Here is a tiny trained network, its code and every weight. The questions are about switching its units off for an input and a class, where a switched-off unit gives its printed mean instead of its output.

import numpy as np


def w(rows, s, z=0):
    codes = np.array(rows[::2]) - 128.0
    scale = np.full(codes.shape[1], s)
    scale[-1] = z or s
    return codes * scale


def f(y):
    return np.maximum(y, 0)


def log_softmax(a):
    a = a - a.max(-1, keepdims=True)
    return a - np.log(np.exp(a).sum(-1, keepdims=True))


def net(x, mask):
    res = np.array(x, float).reshape(1, 4) / 4 @ E
    y = f(res @ A[0][:, :-1].T + A[0][:, -1])
    res = res + np.where(mask, y, B[0][:, -1]) @ B[0][:, :-1]
    return log_softmax(res[-1] @ U[:, :-1].T + U[:, -1])


A, B = {}, {}
E = w([
[205,116,163,32,200,103,96,159,158,136],'x0',
[112,44,153,129,99,178,25,187,153,217],'x1',
[141,113,159,127,110,193,81,191,60,41],'x2',
[170,9,160,182,155,64,159,184,62,147],'x3',
],0.013)
A[0] = w([
[153,160,141,103,112,43,182,92,172,126,71],'n1',
[136,86,107,154,151,94,155,163,82,160,137],'n2',
[132,106,112,90,184,52,212,120,143,145,254],'n3',
[157,178,151,132,153,108,105,134,72,82,60],'n4',
[140,84,163,171,84,81,127,172,77,179,141],'n5',
[186,143,110,96,188,85,167,122,80,96,126],'n6',
[106,166,108,137,56,252,108,103,110,107,160],'n7',
],0.011,0.0028)
B[0] = w([
[128,164,120,158,216,203,184,143,134,165,209],'n1',
[30,92,226,197,89,133,194,146,99,89,212],'n2',
[131,154,182,195,188,156,155,61,152,128,232],'n3',
[143,91,106,85,117,58,149,154,60,111,173],'n4',
[97,50,189,177,117,61,57,104,183,98,235],'n5',
[211,174,170,72,192,54,152,146,96,97,206],'n6',
[90,104,5,54,71,139,154,151,186,97,248],'n7',
],0.011,0.015)
U = w([
[133,99,114,94,120,172,96,229,154,92,37],'0',
[174,76,168,112,168,110,67,189,42,119,45],'1',
[149,131,165,68,155,151,19,162,195,252,252],'2',
[131,188,151,184,213,162,207,90,160,175,89],'3',
[184,178,170,111,194,71,184,130,75,64,157],'4',
[101,83,224,209,125,70,114,129,142,113,103],'5',
[77,189,59,129,81,102,194,109,132,96,192],'6',
],0.011,0.0032)

Each question gives the input, the list of numbers given to net, and the class t.
The units are the neurons (one row each of A and B). Each row of codes is followed by its name. A weight is (code - 128) times the scale printed after its matrix; where a second scale follows, it is the last column's (A, B and U).
mask holds one flag per neuron, in row order. A switched-off neuron (its flag False) gives its mean, the last column of its row in B, instead of its output. The means were averaged over made-up inputs and are rounded, as every weight is.
A unit's drop is (log p(t) with every unit on - log p(t) with that unit switched off) / (log p(t) with every unit on - log p(t) with every unit switched off).
The circuit of an input: a set's keep is (log p(t) with only the set's units on - log p(t) with every unit switched off) / (log p(t) with every unit on - log p(t) with every unit switched off). Starting from all 7 units, units are removed one at a time, each time the one whose removal leaves the highest keep (on an exact tie, the one counted first), for as long as the keep stays at least 0.8.
units of the circuit, in order: the units of the circuit, biggest drop first
most important unit: the unit with the biggest drop
k most important neurons: the k neurons with the biggest drops, biggest first
drop when u is switched off: that unit's drop, to one decimal
input [0,4,-8,-7], class 2: 3 most important neurons : (n2; n3; n6)
input [-8,8,-2,-5], class 6: most important unit : n7
input [0,4,-7,-7], class 2: 2 most important neurons : (n2; n3)
input [3,2,2,0], class 1: 3 most important neurons : (n7; n3; n1)
input [-8,2,0,1], class 6: 2 most important neurons : (n7; n3)
input [-5,-8,3,0], class 4: 2 most important neurons : (n6; n4)
input [-4,6,3,-3], class 0: 2 most important neurons : (n3; n2)
input [-3,-8,-3,6], class 3: 2 most important neurons : (n3; n1)
input [5,-7,-3,0], class 3: 2 most important neurons : (n1; n3)
input [7,-5,-2,-7], class 3: 3 most important neurons : (n1; n3; n5)
input [7,0,3,6], class 5: 2 most important neurons : (n5; n2)
input [5,-1,-8,7], class 3: 2 most important neurons : (n1; n3)
input [-5,6,-3,-3], class 6: 2 most important neurons : (n7; n5)
input [-1,-7,-3,-4], class 3: units of the circuit, in order : (n1)
input [2,3,0,-4], class 2: 2 most important neurons : (n2; n4)
input [4,-7,-3,-7], class 3: drop when n3 is switched off : 0.2
input [-4,-5,-7,-8], class 3: drop when n1 is switched off : 2.3
input [-8,7,2,-6], class 6: drop when n7 is switched off : 0.3
input [0,1,3,-3], class 0: drop when n5 is switched off : -0.4
